Here is a tiny trained network, its code and every weight. The questions are about switching its units off for an input and a class, where a switched-off unit gives its printed mean instead of its output.

import numpy as np


def w(rows, s, z=0):
    codes = np.array(rows[::2]) - 128.0
    scale = np.full(codes.shape[1], s)
    scale[-1] = z or s
    return codes * scale


def f(y):
    return y / 2 * (1 + np.tanh(0.7978845608 * (y + 0.044715 * y**3)))


def log_softmax(a):
    a = a - a.max(-1, keepdims=True)
    return a - np.log(np.exp(a).sum(-1, keepdims=True))


def net(x, mask):
    res = np.array(x, float).reshape(1, 7) / 4 @ E
    y = f(res @ A[0][:, :-1].T + A[0][:, -1])
    res = res + np.where(mask, y, B[0][:, -1]) @ B[0][:, :-1]
    return log_softmax(res[-1] @ U[:, :-1].T + U[:, -1])


A, B = {}, {}
E = w([
[116,126,152,107,122],'x0',
[126,138,123,127,136],'x1',
[121,112,164,110,107],'x2',
[11,118,61,178,78],'x3',
[125,137,126,135,136],'x4',
[120,88,93,141,213],'x5',
[143,197,70,89,83],'x6',
],0.011)
A[0] = w([
[24,81,115,148,169,164],'neuron 0',
[173,203,175,92,148,230],'neuron 1',
[113,204,63,164,69,128],'neuron 2',
[79,67,112,129,163,70],'neuron 3',
[42,86,128,143,175,159],'neuron 4',
[207,70,100,75,161,255],'neuron 5',
[57,47,125,196,184,100],'neuron 6',
[106,165,135,64,82,102],'neuron 7',
[48,123,130,174,164,119],'neuron 8',
[122,53,126,124,197,102],'neuron 9',
[107,116,134,155,71,161],'neuron 10',
[129,103,126,67,139,204],'neuron 11',
[148,90,156,43,178,233],'neuron 12',
[31,93,167,85,118,186],'neuron 13',
[162,137,171,175,195,167],'neuron 14',
[132,78,179,93,215,174],'neuron 15',
[211,93,150,151,96,228],'neuron 16',
[199,140,90,29,95,101],'neuron 17',
[5,113,67,103,67,202],'neuron 18',
[196,220,80,55,120,175],'neuron 19',
[77,202,201,137,84,212],'neuron 20',
[118,229,63,101,87,233],'neuron 21',
[107,98,108,69,162,113],'neuron 22',
[102,122,175,150,30,238],'neuron 23',
],0.011,0.0043)
B[0] = w([
[139,88,89,130,45,214],'neuron 0',
[75,56,231,172,122,250],'neuron 1',
[193,134,114,142,164,217],'neuron 2',
[98,80,153,128,114,162],'neuron 3',
[104,41,81,160,97,197],'neuron 4',
[137,134,216,150,192,249],'neuron 5',
[95,93,110,102,98,216],'neuron 6',
[161,79,163,84,143,170],'neuron 7',
[162,67,120,106,64,182],'neuron 8',
[84,122,95,106,166,194],'neuron 9',
[163,135,46,153,106,167],'neuron 10',
[103,137,122,187,158,169],'neuron 11',
[144,178,171,120,173,242],'neuron 12',
[127,156,53,140,110,184],'neuron 13',
[118,142,135,135,224,209],'neuron 14',
[68,144,151,110,220,245],'neuron 15',
[66,143,174,204,149,216],'neuron 16',
[74,147,195,143,75,211],'neuron 17',
[176,177,3,88,107,255],'neuron 18',
[143,108,237,140,59,255],'neuron 19',
[182,159,132,183,143,208],'neuron 20',
[181,165,128,164,122,252],'neuron 21',
[77,149,38,152,126,143],'neuron 22',
[211,210,111,143,129,222],'neuron 23',
],0.0071,0.0089)
U = w([
[172,145,221,184,206,255],'0',
[101,147,77,221,65,210],'1',
[114,118,235,205,46,61],'2',
[202,165,107,162,127,57],'3',
[64,160,156,164,254,32],'4',
[109,20,128,44,52,63],'5',
],0.0085,0.0054)

Each question gives the input, the list of numbers given to net, and the class t.
The units are the neurons (one row each of A and B). Each row of codes is followed by its name. A weight is (code - 128) times the scale printed after its matrix; where a second scale follows, it is the last column's (A, B and U).
mask holds one flag per neuron, in row order. A switched-off neuron (its flag False) gives its mean, the last column of its row in B, instead of its output. The means were averaged over made-up inputs and are rounded, as every weight is.
A unit's drop is (log p(t) with every unit on - log p(t) with that unit switched off) / (log p(t) with every unit on - log p(t) with every unit switched off).
The circuit of an input: a set's keep is (log p(t) with only the set's units on - log p(t) with every unit switched off) / (log p(t) with every unit on - log p(t) with every unit switched off). Starting from the 12 units with the biggest drops (on a tie, the unit counted first), units are removed one at a time, each time the one whose removal leaves the highest keep (on an exact tie, the one counted first), for as long as the keep stays at least 0.8.
circuit, biggest first: the units of the circuit, biggest drop first
most important unit: the unit with the biggest drop
top k neurons: the k neurons with the biggest drops, biggest first
drop of u: that unit's drop, to one decimal
input [-1,5,-5,-2,5,0,7], class 2: circuit, biggest first	neuron 19; neuron 17
input [0,7,8,1,-3,-2,-1], class 1: most important unit	neuron 5
input [8,-6,5,1,-3,8,8], class 1: circuit, biggest first	neuron 22; neuron 15
input [-4,-7,-4,2,8,-8,-4], class 1: top 2 neurons	neuron 5; neuron 12
input [3,8,-4,-3,-2,-2,1], class 2: circuit, biggest first	neuron 19; neuron 15; neuron 1
input [-7,-6,-4,1,6,-3,6], class 3: circuit, biggest first	neuron 2; neuron 21; neuron 16
input [6,-5,-4,-6,4,-6,3], class 2: circuit, biggest first	neuron 19; neuron 17
input [7,0,0,1,-8,-3,6], class 3: top 2 neurons	neuron 18; neuron 23
input [-1,-7,-6,7,-5,2,-2], class 5: top 2 neurons	neuron 8; neuron 6
input [8,-4,-8,0,-6,-8,8], class 2: top 3 neurons	neuron 19; neuron 17; neuron 1
input [8,4,-4,5,6,8,-1], class 5: drop of neuron 2	0.0
input [1,-3,-3,1,5,3,-1], class 5: drop of neuron 16	0.1
input [3,4,-2,1,1,-8,3], class 3: drop of neuron 2	0.2
input [-5,3,-7,2,-6,-2,4], class 3: most important unit	neuron 2
input [6,5,0,4,3,-8,-4], class 1: drop of neuron 12	0.2
